Here is a tiny trained network, its code and every weight. The questions are about switching its units off for an input and a target symbol, where a switched-off unit gives its printed mean instead of its output.

import numpy as np


def w(rows, s, z=0):
    codes = np.array(rows[::2]) - 128.0
    scale = np.full(codes.shape[1], s)
    scale[-1] = z or s
    return codes * scale


def norm(h):
    return h / np.sqrt((h * h).mean(-1, keepdims=True) + 1e-5)


def f(y):
    return y / 2 * (1 + np.tanh(0.7978845608 * (y + 0.044715 * y**3)))


def softmax(a):
    e = np.exp(a - a.max(-1, keepdims=True))
    return e / e.sum(-1, keepdims=True)


def log_softmax(a):
    a = a - a.max(-1, keepdims=True)
    return a - np.log(np.exp(a).sum(-1, keepdims=True))


def net(x, mask):
    ids = ['ΓΘΛΞΠΩαβδεζηστφ'.index(c) for c in x.split()]
    T = len(ids)
    res = E[ids] + P[:T]
    u = 0
    for l in range(3):
        q, k, v = (norm(res) @ M[l].T for M in (Q, K, V))
        z = softmax(np.where(np.tri(T) > 0, q @ k.T / 2**0.5, -1e9)) @ v
        res = res + np.where(mask[u], z, O[l][:, -1]) @ O[l][:, :-1]
        u += 1
        y = f(norm(res) @ A[l][:, :-1].T + A[l][:, -1])
        res = res + np.where(mask[u : u + 8], y, B[l][:, -1]) @ B[l][:, :-1]
        u += 8
    return log_softmax(norm(res)[-1] @ U[:, :-1].T + U[:, -1])


Q, K, V, O, A, B = {}, {}, {}, {}, {}, {}
E = w([
[98,175,65,181],'Γ',
[88,164,76,161],'Θ',
[104,206,122,185],'Λ',
[228,70,243,91],'Ξ',
[95,122,76,173],'Π',
[113,214,122,190],'Ω',
[87,158,95,151],'α',
[111,207,133,203],'β',
[63,167,244,176],'δ',
[85,173,86,166],'ε',
[109,205,129,188],'ζ',
[99,161,65,170],'η',
[158,152,112,253],'σ',
[120,159,75,249],'τ',
[114,202,126,179],'φ',
],0.012)
P = w([
[10,180,67,118],'0',
[87,111,153,254],'1',
[166,212,136,197],'2',
[157,185,127,195],'3',
[156,168,119,198],'4',
[152,143,102,190],'5',
[132,98,88,179],'6',
[158,111,79,177],'7',
[156,100,73,177],'8',
[152,88,72,179],'9',
[152,78,70,174],'10',
[183,118,86,173],'11',
],0.0077)
Q[0] = w([
[218,51,41,44],'0.h0',
[161,168,64,255],'0.h0',
],0.0049)
K[0] = w([
[136,103,60,85],'0.h0',
[255,31,121,93],'0.h0',
],0.005)
V[0] = w([
[253,64,157,110],'0.h0',
[85,37,221,27],'0.h0',
],0.0068)
O[0] = w([
[49,54,249,116,76],'0.h0',
[114,89,133,228,11],'0.h0',
],0.012,0.011)
A[0] = w([
[138,174,118,139,42],'0.n0',
[204,132,152,216,138],'0.n1',
[81,181,179,115,225],'0.n2',
[123,111,59,199,112],'0.n3',
[36,48,134,149,255],'0.n4',
[147,32,163,101,222],'0.n5',
[121,69,244,133,230],'0.n6',
[136,66,67,60,179],'0.n7',
],0.011,0.0047)
B[0] = w([
[161,91,101,142,205],'0.n0',
[115,76,124,30,224],'0.n1',
[183,146,71,146,253],'0.n2',
[165,246,141,78,219],'0.n3',
[237,113,136,252,143],'0.n4',
[240,84,81,177,110],'0.n5',
[173,84,52,254,150],'0.n6',
[178,115,122,128,206],'0.n7',
],0.0084,0.0031)
Q[1] = w([
[182,188,88,154],'1.h0',
[82,80,254,157],'1.h0',
],0.0068)
K[1] = w([
[179,48,192,237],'1.h0',
[10,253,105,32],'1.h0',
],0.0051)
V[1] = w([
[16,137,81,2],'1.h0',
[172,113,58,4],'1.h0',
],0.0071)
O[1] = w([
[42,150,111,255,121],'1.h0',
[105,99,150,170,255],'1.h0',
],0.0092,0.0058)
A[1] = w([
[35,163,101,99,41],'1.n0',
[78,125,192,96,63],'1.n1',
[35,113,117,5,81],'1.n2',
[106,114,243,79,112],'1.n3',
[149,72,138,1,232],'1.n4',
[89,152,20,27,153],'1.n5',
[76,136,113,92,2],'1.n6',
[194,115,132,240,113],'1.n7',
],0.0068,0.0044)
B[1] = w([
[138,217,2,102,119],'1.n0',
[204,158,30,152,103],'1.n1',
[171,198,144,117,111],'1.n2',
[158,139,12,116,109],'1.n3',
[146,200,230,119,163],'1.n4',
[177,211,208,192,254],'1.n5',
[139,202,31,156,104],'1.n6',
[121,143,239,193,140],'1.n7',
],0.0075,0.0063)
Q[2] = w([
[2,81,52,95],'2.h0',
[17,112,61,160],'2.h0',
],0.0099)
K[2] = w([
[27,58,10,201],'2.h0',
[75,130,33,175],'2.h0',
],0.011)
V[2] = w([
[130,2,113,187],'2.h0',
[185,159,59,186],'2.h0',
],0.0069)
O[2] = w([
[166,254,187,143,1],'2.h0',
[106,57,184,105,207],'2.h0',
],0.0083,0.009)
A[2] = w([
[130,192,48,92,112],'2.n0',
[136,78,156,139,54],'2.n1',
[24,159,111,133,2],'2.n2',
[102,95,144,127,53],'2.n3',
[43,153,128,111,44],'2.n4',
[127,182,163,105,86],'2.n5',
[110,114,103,187,50],'2.n6',
[129,140,247,182,49],'2.n7',
],0.012,0.004)
B[2] = w([
[150,113,72,156,255],'2.n0',
[128,101,137,71,128],'2.n1',
[165,254,121,168,134],'2.n2',
[196,93,119,117,117],'2.n3',
[180,224,101,167,123],'2.n4',
[188,140,204,94,127],'2.n5',
[125,103,131,98,135],'2.n6',
[47,154,190,160,137],'2.n7',
],0.011,0.0085)
U = w([
[179,178,71,204,251],'Γ',
[166,8,83,108,207],'Θ',
[120,135,139,108,3],'Λ',
[83,111,206,221,182],'Ξ',
[131,137,154,95,62],'Π',
[107,132,145,107,42],'Ω',
[119,134,149,105,30],'α',
[135,140,145,107,9],'β',
[135,131,167,107,100],'δ',
[111,127,143,107,17],'ε',
[117,128,148,107,28],'ζ',
[122,130,142,105,2],'η',
[164,144,164,91,70],'σ',
[130,135,147,92,43],'τ',
[133,139,147,104,21],'φ',
],0.014,0.0044)

Each question gives the input, a string of symbols that net reads in full, and the target symbol t.
The units are the heads (2 rows each of Q, K, V and O) and the neurons (one row each of A and B). Each row of codes is followed by its name. A weight is (code - 128) times the scale printed after its matrix; where a second scale follows, it is the last column's (O, A, B and U).
mask holds one flag per unit, layer by layer, with each layer's heads first. A switched-off unit (its flag False) gives its mean, the last column of its rows in O or B, instead of its output. The means were averaged over made-up inputs and are rounded, as every weight is.
A unit's drop is (log p(t) with every unit on - log p(t) with that unit switched off) / (log p(t) with every unit on - log p(t) with every unit switched off).
The circuit of an input: a set's keep is (log p(t) with only the set's units on - log p(t) with every unit switched off) / (log p(t) with every unit on - log p(t) with every unit switched off). Starting from the 12 units with the biggest drops (on a tie, the unit counted first), units are removed one at a time, each time the one whose removal leaves the highest keep (on an exact tie, the one counted first), for as long as the keep stays at least 0.8.
units of the circuit, in order: the units of the circuit, biggest drop first
unit that matters most: the unit with the biggest drop
k most important neurons: the k neurons with the biggest drops, biggest first
top k neurons in layer l: the k neurons of layer l with the biggest drops, biggest first
drop when u is switched off: that unit's drop, to one decimal
input Ω σ ζ Ξ φ, target Ξ: 2 most important neurons : (1.n7; 2.n7)
input σ Θ σ Ω Ξ α, target Ξ: units of the circuit, in order : (0.h0)
input σ δ δ ε σ φ σ, target Θ: 2 most important neurons : (0.n1; 1.n4)
input φ α σ σ δ β φ, target Θ: top 2 neurons in layer 0 : (0.n3; 0.n0)
input δ δ Π δ Ξ Γ, target Ξ: 2 most important neurons : (0.n4; 1.n7)
input δ Ω Π σ σ η σ ε ε δ Ξ Γ, target Ξ: 2 most important neurons : (0.n5; 0.n3)
input σ β δ, target Γ: top 3 neurons in layer 0 : (0.n6; 0.n7; 0.n4)
input σ σ σ δ Λ τ φ δ Ω Π σ τ, target Θ: 2 most important neurons : (2.n2; 0.n4)
input β σ ζ ε α τ σ Γ σ Θ Ξ β, target Ξ: 3 most important neurons : (0.n2; 0.n5; 2.n7)
input τ σ δ η δ β Θ Π σ β, target Θ: top 2 neurons in layer 1 : (1.n4; 1.n5)
input σ δ β Ω σ Γ δ Ξ Π, target Ξ: units of the circuit, in order : (0.h0; 0.n4)
input Π Λ Θ Π σ σ Ω Θ η σ Ξ δ, target Ξ: 3 most important neurons : (0.n2; 2.n7; 0.n3)
input ε σ σ ζ Ξ Θ, target Ξ: 2 most important neurons : (1.n7; 2.n7)
input Π η σ α δ φ δ β ζ σ β, target Θ: most important neuron : (2.n2)
input φ δ φ α δ, target Θ: top 3 neurons in layer 0 : (0.n2; 0.n0; 0.n3)
input σ Ξ η, target Ξ: 2 most important neurons : (0.n4; 1.n7)
input σ ζ β σ α Ξ η, target Ξ: 3 most important neurons : (1.n7; 0.n4; 2.n7)
input ζ β Ξ Θ, target Ξ: 3 most important neurons : (1.n7; 2.n7; 2.n0)
input σ Θ φ σ δ τ Ω δ ζ σ Ω, target Θ: 2 most important neurons : (2.n2; 0.n3)
input α σ Λ α τ σ η Ξ φ, target Ξ: 2 most important neurons : (1.n7; 0.n5)
input Θ Ξ τ, target Ξ: 2 most important neurons : (2.n7; 1.n7)
input σ Θ β σ τ τ, target Θ: unit that matters most : 2.h0
input φ φ δ Π β φ Ξ Λ, target Ξ: drop when 2.h0 is switched off : 0.2
input φ Π Π σ Ξ β, target Ξ: drop when 0.n5 is switched off : 0.1
input β Ω σ τ Ξ σ, target Ξ: drop when 2.n5 is switched off : 0.0
input Π τ ε δ Ξ σ, target Ξ: drop when 2.h0 is switched off : 0.3
input Π ζ τ Λ σ δ σ η Π φ σ ζ, target Θ: top 2 neurons in layer 2 : (2.n2; 2.n4)
input τ Γ δ Λ σ δ Π δ, target Θ: top neuron in layer 1 : (1.n5)
